cols: H X Z L G
[-104  -70  -38   13  -77]  (90)
[ 61 102  23  96  44]  (31)
[ 21 106 -45  51  62]  (80)
[ -70  -38 -106  -77   13]  (22)
[ -38 -105   13  -70  -77]  (91)
down: [ 21 -70 -38] | H
perm: [102  44  23  96  61] | (31)
down: [62 13] | G
down: [-38  23 -45] | Z
perm: [106 -45  51  62  21] | (80)
perm: [ -77  -70   13 -105  -38] | (91)
perm: [ -77   13  -38  -70 -104] | (90)

cols: W P Q D J
[  7  92 -36 -68   3] = (29)
[ 65 -17   4  45 -24] = (95)
[  4   7  92 -36 -68] = (16)
perm: [-68 -36  92   7   4] | (16)
perm: [-68 -36   3   7  92] | (29)
down: [-17   7] | P
perm: [-68 -36   4   7  92] | (16)
down: [ 7 65] | W
perm: [-24 -17   4  45  65] | (95)

cols: N R K U
[ 45 -17 -75 -71] = (160)
[ 53 -20 -23 -42] = (41)
[-80  22   3  59] = (9)
[-75 -16  20  45] = (120)
[104 -30 -41 -80] = (139)
[ 45 -17 -75  20] = (133)
[   9   10 -107  -88] = (28)
perm: [ 20 -75 -17  45] | (133)
down: [45  9] | N
perm: [-30 104 -80 -41] | (139)
perm: [-80 -30 104 -41] | (139)

cols: E M S C F Y A T
[-52 -49  35  17 -75  60  34  15] -> (53)
[ 15  17 -52  34  60 -75 -49  34] -> (36)
[ 45  24 -42  76  82 -71  14  58] -> (42)
perm: [-52  35 -75  60  17  34  15 -49] | (53)
perm: [ 34 -49 -75  60  34 -52  17  15] | (36)
down: [ 60 -75] | Y
down: [-49  14] | A
perm: [ 15 -52  34 -49  35 -75  60  17] | (53)

cols: rov gul moze luto podo bazol guva tetek
[ 51 -26  25   3  -9  24  52  46]  (111)
[ 44 -39  38 -17 -11  62  45 -34]  (115)
[ 73 -43  28  18 -32  50  54   6]  (168)
[ 51 -32  72  14 -61  64  18  -7]  (181)
[-74  36 -24  -1  53 -51 -10   8]  (190)
[ 31 -19  16  -8  11  12  48  34]  (197)
[ 37 -43  31   1 -18 -68   9  44]  (78)
[ 37 -43  31   1 -18  61  29 -90]  (130)
[-88  46 -30   6  33 -40 -39 -15]  (26)
[ -3   8  24  -7  14 -17  24  73]  (161)
[ 46 -31  29 -10  -5  39  50  12]  (165)
[  8   9 -21  34  22 -51  35  91]  (158)
down: [50 64] | bazol
asked: [ 31 -19  16  -8  11  12  48  34] | (197)
down: [ 24  29 -21] | moze
down: [ 48   9  29 -39  24  50  35] | guva
down: [ 8 34 44] | tetek
down: [ 51 -74  31] | rov
down: [-17  18  14] | luto

cols: bele miv pevir Let lalan bog fasot pozu Vav
[ 20  -6   6 -17  20  15 -20  16 -20] = (18)
[ -5  -6   6 -17  20  15 -20  16 -20] = (128)
[-21   0 -13  19 -22 -22  20 -17  19] = (34)
[ 16  -2   8 -17  17  16 -18  13 -17] = (69)
[-22 -17 -22   0 -21  19  20  18 -13] = (156)
[ 12  -1   5 -10  12  10 -12   9 -12] = (17)
down: [  8 -22   5] | pevir
perm: [-22 -22 -21 -17 -13   0  19  19  20] | (34)
down: [-20  19] | Vav
perm: [ -6   6 -20  -5  16  15  20 -20 -17] | (128)

cols: tum mapu Gilug Gume
[ 55 -96  59   7] : (86)
[39 -6 17 34] : (94)
[18 34 -6 39] : (40)
perm: [-6 18 34 39] | (40)
perm: [-6 17 34 39] | (94)
down: [17 -6] | Gilug
perm: [-96  55  59   7] | (86)

cols: Giv Gudov tuki keme nifo dom rure
[ 51  23 -34 -28 -44  35  14] -> (193)
[-51 -15  26  30  48 -39 -10] -> (32)
[-45 -48  62  17  25 -16 -28] -> (47)
[-19 -24  31   6   8  -4 -14] -> (179)
[  5  34 -40   6  12 -14  19] -> (100)
[ 73  -4  -7 -51 -82  70   0] -> (147)
[-68 -80 103  23  32 -33  16] -> (74)
[-68 -80 103  23  32 -19 -47] -> (37)
[-45  -1   8  30  49 -41  -2] -> (93)
[ 65 -17  10 -49 -81  71  -8] -> (124)
perm: [  0  70 -82 -51  -7  -4  73] | (147)
down: [ 35 -39 -16  -4 -14  70] | dom

cols: fovas numin lor Sibi rivan niden geg vuk tibob Zes
[-22  22 -23   9 -22  14  17  -1  37 -68]  (52)
[ -9 -16 -19   7 -10  -9   0   6  44 -29]  (145)
[-8 -2 11 -1 -8 19 21 16 -1 13]  (67)
[11 -8 19 -8 21 -1 -1 16 12 -2]  (10)
[ 20 -12  42  -8  34  -2   0 -25   0  39]  (45)
perm: [-1 -1 16 12 -2 11 -8 19 -8 21] | (10)
down: [  6  16  16 -25] | vuk

cols: muf duvim modos Lamap Baril lov Lak
[  40   30   15  -99 -106   44   12] : (57)
[-16  16 -11 -19  18   1  10] : (96)
[-15 -31 -30   2  49  25 -31] : (118)
down: [18 49] | Baril
down: [ 40 -16] | muf

cols: bipo figu Gilin Pumes Nov
[ 18 -16 -65 -11  70]  (105)
[ 69  53 -27 -64 -16]  (157)
[ 72  79 -53 -56 -17]  (56)
[ 91  -6  -7 -47  17]  (58)
[ 70  18 -17 -65 -11]  (49)
[ 68   6  -6 -63  -7]  (2)
down: [53 79] | figu
down: [72 91 70] | bipo
down: [ 70 -16 -17  17 -11] | Nov
down: [-53  -7] | Gilin
perm: [-65 -17 -11  18  70] | (49)

